Here is a tiny trained network, its code and every weight. The questions are about switching its units off for an input and a class, where a switched-off unit gives its printed mean instead of its output.

import numpy as np


def w(rows, s, z=0):
    codes = np.array(rows[::2]) - 128.0
    scale = np.full(codes.shape[1], s)
    scale[-1] = z or s
    return codes * scale


def f(y):
    return np.maximum(y, 0)


def log_softmax(a):
    a = a - a.max(-1, keepdims=True)
    return a - np.log(np.exp(a).sum(-1, keepdims=True))


def net(x, mask):
    res = np.array(x, float).reshape(1, 6) / 4 @ E
    y = f(res @ A[0][:, :-1].T + A[0][:, -1])
    res = res + np.where(mask, y, B[0][:, -1]) @ B[0][:, :-1]
    return log_softmax(res[-1] @ U[:, :-1].T + U[:, -1])


A, B = {}, {}
E = w([
[254,51,152,137,203,104,155],'x0',
[145,93,149,151,39,82,219],'x1',
[189,168,210,122,92,92,94],'x2',
[128,127,129,129,127,127,126],'x3',
[140,168,104,112,166,26,182],'x4',
[147,186,109,171,150,218,166],'x5',
],0.0097)
A[0] = w([
[132,223,158,115,60,103,88,99],'neuron 1',
[206,251,172,152,107,182,164,135],'neuron 2',
[231,94,162,136,163,112,105,56],'neuron 3',
[45,70,44,110,157,142,185,33],'neuron 4',
[59,148,132,118,125,108,87,89],'neuron 5',
[139,91,113,141,69,109,182,1],'neuron 6',
[58,208,114,135,55,120,120,36],'neuron 7',
[166,153,144,154,17,117,177,146],'neuron 8',
[114,72,168,103,90,22,21,94],'neuron 9',
[121,163,103,119,203,125,47,72],'neuron 10',
[189,174,190,109,52,116,134,115],'neuron 11',
[151,88,171,148,58,195,40,144],'neuron 12',
[100,170,98,126,194,80,182,135],'neuron 13',
[148,246,132,120,152,22,134,76],'neuron 14',
[166,208,140,134,159,104,11,123],'neuron 15',
],0.012,0.0055)
B[0] = w([
[198,146,158,210,159,79,119,221],'neuron 1',
[118,192,18,174,149,179,104,239],'neuron 2',
[233,86,131,160,168,99,141,228],'neuron 3',
[108,240,189,237,125,61,78,210],'neuron 4',
[176,44,97,89,175,116,98,190],'neuron 5',
[99,78,186,178,161,200,219,179],'neuron 6',
[251,49,104,118,183,142,183,231],'neuron 7',
[43,90,132,53,162,110,151,246],'neuron 8',
[111,214,13,179,153,218,121,255],'neuron 9',
[77,72,151,159,122,131,237,201],'neuron 10',
[61,142,165,162,150,59,87,228],'neuron 11',
[131,90,178,116,6,128,116,242],'neuron 12',
[124,71,126,106,66,165,93,202],'neuron 13',
[127,98,186,126,9,164,89,219],'neuron 14',
[29,118,165,108,156,76,154,221],'neuron 15',
],0.016,0.01)
U = w([
[216,81,153,149,186,100,140,107],'0',
[12,80,165,132,170,125,195,81],'1',
[127,89,176,142,24,177,79,99],'2',
[108,171,186,184,167,53,92,145],'3',
[95,160,53,153,150,212,124,129],'4',
[101,104,136,137,142,124,112,252],'5',
[113,160,148,98,141,120,136,116],'6',
[139,174,161,2,160,145,105,99],'7',
],0.0089,0.016)

Each question gives the input, the list of numbers given to net, and the class t.
The units are the neurons (one row each of A and B). Each row of codes is followed by its name. A weight is (code - 128) times the scale printed after its matrix; where a second scale follows, it is the last column's (A, B and U).
mask holds one flag per neuron, in row order. A switched-off neuron (its flag False) gives its mean, the last column of its row in B, instead of its output. The means were averaged over made-up inputs and are rounded, as every weight is.
A unit's drop is (log p(t) with every unit on - log p(t) with that unit switched off) / (log p(t) with every unit on - log p(t) with every unit switched off).
The circuit of an input: a set's keep is (log p(t) with only the set's units on - log p(t) with every unit switched off) / (log p(t) with every unit on - log p(t) with every unit switched off). Starting from the 12 units with the biggest drops (on a tie, the unit counted first), units are removed one at a time, each time the one whose removal leaves the highest keep (on an exact tie, the one counted first), for as long as the keep stays at least 0.8.
units of the circuit, in order: the units of the circuit, biggest drop first
most important unit: the unit with the biggest drop
k most important neurons: the k neurons with the biggest drops, biggest first
drop of u: that unit's drop, to one decimal
input [0,-6,-7,1,6,5], class 3: 3 most important neurons -> (neuron 4; neuron 8; neuron 12)
input [-8,-2,-1,4,1,-6], class 0: most important unit -> neuron 7
input [-1,-6,-3,-5,-5,2], class 1: 2 most important neurons -> (neuron 10; neuron 14)
input [2,-3,-5,-4,-4,0], class 3: 2 most important neurons -> (neuron 4; neuron 14)
input [3,-7,1,-7,5,4], class 1: 2 most important neurons -> (neuron 10; neuron 15)
input [-3,3,6,-1,8,7], class 2: 2 most important neurons -> (neuron 14; neuron 9)
input [-8,-7,-3,-6,-3,-6], class 0: 2 most important neurons -> (neuron 7; neuron 5)
input [6,-1,8,-1,5,0], class 3: 2 most important neurons -> (neuron 11; neuron 7)
input [7,-1,0,6,-8,3], class 2: 2 most important neurons -> (neuron 12; neuron 7)
input [-7,2,0,3,-3,6], class 0: 3 most important neurons -> (neuron 7; neuron 9; neuron 1)
input [0,-7,7,-6,1,5], class 1: 3 most important neurons -> (neuron 15; neuron 10; neuron 4)
input [5,-8,1,-1,-4,-2], class 1: 2 most important neurons -> (neuron 15; neuron 10)
input [2,-6,-2,0,-7,-5], class 2: 2 most important neurons -> (neuron 12; neuron 8)
input [5,0,6,3,-5,-6], class 3: 2 most important neurons -> (neuron 11; neuron 3)
input [-5,4,-3,-3,8,8], class 2: units of the circuit, in order -> (neuron 14)
input [0,1,-2,3,5,5], class 2: units of the circuit, in order -> (neuron 13; neuron 14)
input [-2,-3,-4,0,8,8], class 2: units of the circuit, in order -> (neuron 13; neuron 14)
input [-3,-3,3,-2,-5,-4], class 2: drop of neuron 8 -> 0.7
input [6,6,2,-2,-1,-7], class 4: drop of neuron 7 -> 0.2
input [3,7,6,7,3,-8], class 4: drop of neuron 1 -> 0.0
input [0,5,6,4,-6,7], class 4: most important unit -> neuron 2
